Below is a small trained network, with its code and all its weights. Each question gives an input and a target symbol and asks what happens when units are switched off, that is, made to give their printed mean instead of their output.

import numpy as np


def w(rows, s, z=0):
    codes = np.array(rows[::2]) - 128.0
    scale = np.full(codes.shape[1], s)
    scale[-1] = z or s
    return codes * scale


def norm(h):
    return h / np.sqrt((h * h).mean(-1, keepdims=True) + 1e-5)


def f(y):
    return np.maximum(y, 0)


def softmax(a):
    e = np.exp(a - a.max(-1, keepdims=True))
    return e / e.sum(-1, keepdims=True)


def log_softmax(a):
    a = a - a.max(-1, keepdims=True)
    return a - np.log(np.exp(a).sum(-1, keepdims=True))


def net(x, mask):
    ids = ['ΘΞαβγδεζηλμτφψω'.index(c) for c in x.split()]
    T = len(ids)
    res = E[ids] + P[:T]
    q, k, v = (norm(res) @ M[0].T for M in (Q, K, V))
    z = softmax(np.where(np.tri(T) > 0, q @ k.T / 2**0.5, -1e9)) @ v
    res = res + np.where(mask[0], z, O[0][:, -1]) @ O[0][:, :-1]
    y = f(norm(res) @ A[0][:, :-1].T + A[0][:, -1])
    res = res + np.where(mask[1:9], y, B[0][:, -1]) @ B[0][:, :-1]
    return log_softmax(norm(res)[-1] @ U[:, :-1].T + U[:, -1])


Q, K, V, O, A, B = {}, {}, {}, {}, {}, {}
E = w([
[86,221,103,77,31,28],'Θ',
[131,228,130,136,103,232],'Ξ',
[114,125,172,101,111,238],'α',
[99,112,47,131,89,127],'β',
[149,46,98,43,158,224],'γ',
[143,147,122,199,91,142],'δ',
[120,127,101,110,133,233],'ε',
[5,77,65,59,101,136],'ζ',
[91,188,137,81,132,115],'η',
[44,191,152,196,102,104],'λ',
[153,213,162,95,189,107],'μ',
[65,162,89,149,200,165],'τ',
[200,77,98,103,210,57],'φ',
[96,102,129,147,108,98],'ψ',
[82,101,89,119,131,154],'ω',
],0.016)
P = w([
[97,86,119,147,85,138],'0',
[130,113,183,159,129,143],'1',
[99,91,121,145,88,136],'2',
[109,248,119,97,192,60],'3',
[131,114,182,158,129,142],'4',
[110,104,117,141,100,127],'5',
[139,214,86,175,103,6],'6',
[131,113,181,158,127,145],'7',
[122,118,116,137,114,116],'8',
],0.015)
Q[0] = w([
[86,86,166,189,112,56],'h1',
[130,45,198,2,168,171],'h1',
],0.0067)
K[0] = w([
[104,103,144,170,105,63],'h1',
[87,93,179,2,168,117],'h1',
],0.01)
V[0] = w([
[110,158,107,184,127,112],'h1',
[121,179,63,255,134,96],'h1',
],0.0039)
O[0] = w([
[203,253,151,128,201,59,213],'h1',
[39,41,177,182,101,137,252],'h1',
],0.0057,0.0012)
A[0] = w([
[204,71,161,163,158,184,78],'n1',
[56,187,117,112,152,194,140],'n2',
[48,119,69,124,51,21,211],'n3',
[123,100,118,27,182,206,82],'n4',
[147,152,208,195,165,188,54],'n5',
[124,149,254,117,95,112,161],'n6',
[131,137,118,159,31,19,195],'n7',
[186,194,67,211,69,106,253],'n8',
],0.0091,0.0049)
B[0] = w([
[126,181,1,41,204,73,152],'n1',
[222,108,139,147,121,15,208],'n2',
[182,133,169,154,156,151,254],'n3',
[65,221,171,159,152,86,165],'n4',
[168,80,125,162,101,232,169],'n5',
[74,91,70,90,83,82,187],'n6',
[130,186,130,61,201,164,220],'n7',
[103,151,128,119,117,56,218],'n8',
],0.0089,0.0094)
U = w([
[91,179,120,60,143,145,99],'Θ',
[217,151,119,163,45,132,182],'Ξ',
[79,184,157,58,55,147,115],'α',
[207,192,53,137,163,201,46],'β',
[101,135,67,53,121,186,254],'γ',
[77,171,195,208,97,130,119],'δ',
[81,157,28,173,105,101,252],'ε',
[38,79,153,77,146,109,184],'ζ',
[247,110,194,73,101,90,56],'η',
[43,112,193,176,145,59,19],'λ',
[123,93,92,100,70,12,76],'μ',
[119,75,93,218,168,49,37],'τ',
[185,65,65,97,173,97,124],'φ',
[153,150,213,136,173,167,180],'ψ',
[188,82,161,202,138,123,210],'ω',
],0.013,0.0037)

Each question gives the input, a string of symbols that net reads in full, and the target symbol t.
The units are the heads (2 rows each of Q, K, V and O) and the neurons (one row each of A and B). Each row of codes is followed by its name. A weight is (code - 128) times the scale printed after its matrix; where a second scale follows, it is the last column's (O, A, B and U).
mask holds one flag per unit, heads first, then neurons. A switched-off unit (its flag False) gives its mean, the last column of its rows in O or B, instead of its output. The means were averaged over made-up inputs and are rounded, as every weight is.
A unit's drop is (log p(t) with every unit on - log p(t) with that unit switched off) / (log p(t) with every unit on - log p(t) with every unit switched off).
The circuit of an input: a set's keep is (log p(t) with only the set's units on - log p(t) with every unit switched off) / (log p(t) with every unit on - log p(t) with every unit switched off). Starting from all 9 units, units are removed one at a time, each time the one whose removal leaves the highest keep (on an exact tie, the one counted first), for as long as the keep stays at least 0.8.
units of the circuit, in order: the units of the circuit, biggest drop first
k most important neurons: the k neurons with the biggest drops, biggest first
drop when u is switched off: that unit's drop, to one decimal
input Θ ε α μ τ, target ω: units of the circuit, in order => (n2; n5; n7)
input Θ λ μ, target μ: 3 most important neurons => (n6; n3; n7)
input ε α φ η φ β, target β: units of the circuit, in order => (n3; n2)
input λ ψ μ β ε α, target α: 4 most important neurons => (n3; n4; n8; n7)
input λ γ ζ γ ω, target τ: units of the circuit, in order => (n7; n3; n8; n6)
input β ω Ξ τ ε ε, target ε: units of the circuit, in order => (n3; n7)
input φ μ ε ω ψ δ ε ε α, target α: units of the circuit, in order => (n3)
input μ Θ ε ε α Θ Θ ζ τ, target τ: units of the circuit, in order => (n7; n2)
input ω λ ε γ ε, target β: units of the circuit, in order => (n1; n5)
input τ β ε, target ε: 2 most important neurons => (n3; n7)
input ω φ ζ α α δ, target δ: 3 most important neurons => (n2; n8; n1)
input Ξ η ψ ε μ Ξ μ ε, target β: 3 most important neurons => (n1; n5; n4)
input Ξ ψ Θ ε ζ, target λ: 2 most important neurons => (n7; n4)
input ζ ε λ ζ λ Θ Ξ μ, target η: most important neuron => (n5)
input Θ η μ δ α, target γ: 3 most important neurons => (n1; n6; n3)
input ζ μ τ, target τ: 2 most important neurons => (n2; n7)
input τ δ Θ β ε Ξ ψ ω, target τ: 3 most important neurons => (n7; n3; n1)
input β α δ, target δ: drop when n2 is switched off => 0.6
input η η λ μ ζ δ ε δ, target ε: drop when n1 is switched off => 0.4
input ε τ λ μ δ, target ε: drop when n5 is switched off => 0.1
input ε τ β, target β: drop when n6 is switched off => 0.3
input τ δ μ μ Ξ ε δ φ ω, target ω: most important neuron => (n3)
